Below are the code and all the weights of a small trained network. Each question names an input and a class and asks about switching units off, where a switched-off unit gives its printed mean instead of its output.

import numpy as np


def w(rows, s, z=0):
    codes = np.array(rows[::2]) - 128.0
    scale = np.full(codes.shape[1], s)
    scale[-1] = z or s
    return codes * scale


def norm(h):
    return h / np.sqrt((h * h).mean(-1, keepdims=True) + 1e-5)


def f(y):
    return y / 2 * (1 + np.tanh(0.7978845608 * (y + 0.044715 * y**3)))


def log_softmax(a):
    a = a - a.max(-1, keepdims=True)
    return a - np.log(np.exp(a).sum(-1, keepdims=True))


def net(x, mask):
    res = np.array(x, float).reshape(1, 2) / 4 @ E
    u = 0
    for l in range(2):
        y = f(norm(res) @ A[l][:, :-1].T + A[l][:, -1])
        res = res + np.where(mask[u : u + 11], y, B[l][:, -1]) @ B[l][:, :-1]
        u += 11
    return log_softmax(norm(res)[-1] @ U[:, :-1].T + U[:, -1])


A, B = {}, {}
E = w([
[119,223,66],'x0',
[89,254,234],'x1',
],0.003)
A[0] = w([
[97,83,169,190],'L0N1',
[111,134,75,199],'L0N2',
[116,67,82,120],'L0N3',
[104,233,98,61],'L0N4',
[50,115,86,12],'L0N5',
[115,85,123,206],'L0N6',
[105,52,171,1],'L0N7',
[93,52,179,2],'L0N8',
[191,70,104,74],'L0N9',
[105,83,130,106],'L0N10',
[156,88,12,134],'L0N11',
],0.011,0.00061)
B[0] = w([
[185,172,130,164],'L0N1',
[197,171,167,156],'L0N2',
[104,41,44,186],'L0N3',
[77,105,157,227],'L0N4',
[54,87,143,131],'L0N5',
[199,2,90,150],'L0N6',
[49,50,142,179],'L0N7',
[61,36,102,183],'L0N8',
[94,133,183,187],'L0N9',
[106,30,81,144],'L0N10',
[148,98,93,254],'L0N11',
],0.004,0.0055)
A[1] = w([
[188,66,68,218],'L1N1',
[197,119,91,193],'L1N2',
[45,195,215,104],'L1N3',
[45,106,144,135],'L1N4',
[198,75,222,119],'L1N5',
[86,80,115,159],'L1N6',
[130,254,153,136],'L1N7',
[30,62,5,251],'L1N8',
[187,236,164,48],'L1N9',
[143,78,143,62],'L1N10',
[126,227,191,158],'L1N11',
],0.0075,0.0014)
B[1] = w([
[92,253,188,200],'L1N1',
[249,191,72,140],'L1N2',
[149,232,34,237],'L1N3',
[82,96,186,165],'L1N4',
[186,87,125,141],'L1N5',
[120,133,184,166],'L1N6',
[89,82,217,213],'L1N7',
[171,187,120,253],'L1N8',
[148,99,169,170],'L1N9',
[143,105,127,139],'L1N10',
[12,136,107,215],'L1N11',
],0.0051,0.0053)
U = w([
[183,132,185,18],'0',
[206,64,74,206],'1',
[100,33,161,199],'2',
[221,229,69,204],'3',
[4,225,175,188],'4',
[172,138,130,2],'5',
[136,103,177,47],'6',
],0.014,0.006)

Each question gives the input, the list of numbers given to net, and the class t.
The units are the neurons (one row each of A and B). Each row of codes is followed by its name. A weight is (code - 128) times the scale printed after its matrix; where a second scale follows, it is the last column's (A, B and U).
mask holds one flag per neuron, layer by layer. A switched-off neuron (its flag False) gives its mean, the last column of its row in B, instead of its output. The means were averaged over made-up inputs and are rounded, as every weight is.
A unit's drop is (log p(t) with every unit on - log p(t) with that unit switched off) / (log p(t) with every unit on - log p(t) with every unit switched off).
most important unit: the unit with the biggest drop
top k neurons: the k neurons with the biggest drops, biggest first
k most important neurons of layer l: the k neurons of layer l with the biggest drops, biggest first
drop when u is switched off: that unit's drop, to one decimal
input [6,-8], class 3: most important unit -> L1N1
input [3,-1], class 3: 2 most important neurons of layer 0 -> [L0N11 L0N7]
input [6,-2], class 3: top 2 neurons -> [L0N11 L1N11]
input [-3,1], class 2: 2 most important neurons of layer 0 -> [L0N7 L0N8]
input [-7,5], class 2: top 2 neurons -> [L1N1 L1N5]
input [4,-8], class 3: top 2 neurons -> [L1N1 L1N8]
input [3,-6], class 3: 2 most important neurons of layer 1 -> [L1N1 L1N8]
input [1,-3], class 3: top 2 neurons -> [L1N1 L1N8]
input [0,-2], class 1: 2 most important neurons of layer 0 -> [L0N3 L0N6]
input [0,-1], class 1: 4 most important neurons of layer 0 -> [L0N6 L0N3 L0N10 L0N9]
input [-6,4], class 2: drop when L1N1 is switched off -> 0.3
input [-8,5], class 2: drop when L1N8 is switched off -> 0.1
input [-1,0], class 2: drop when L1N8 is switched off -> 0.0
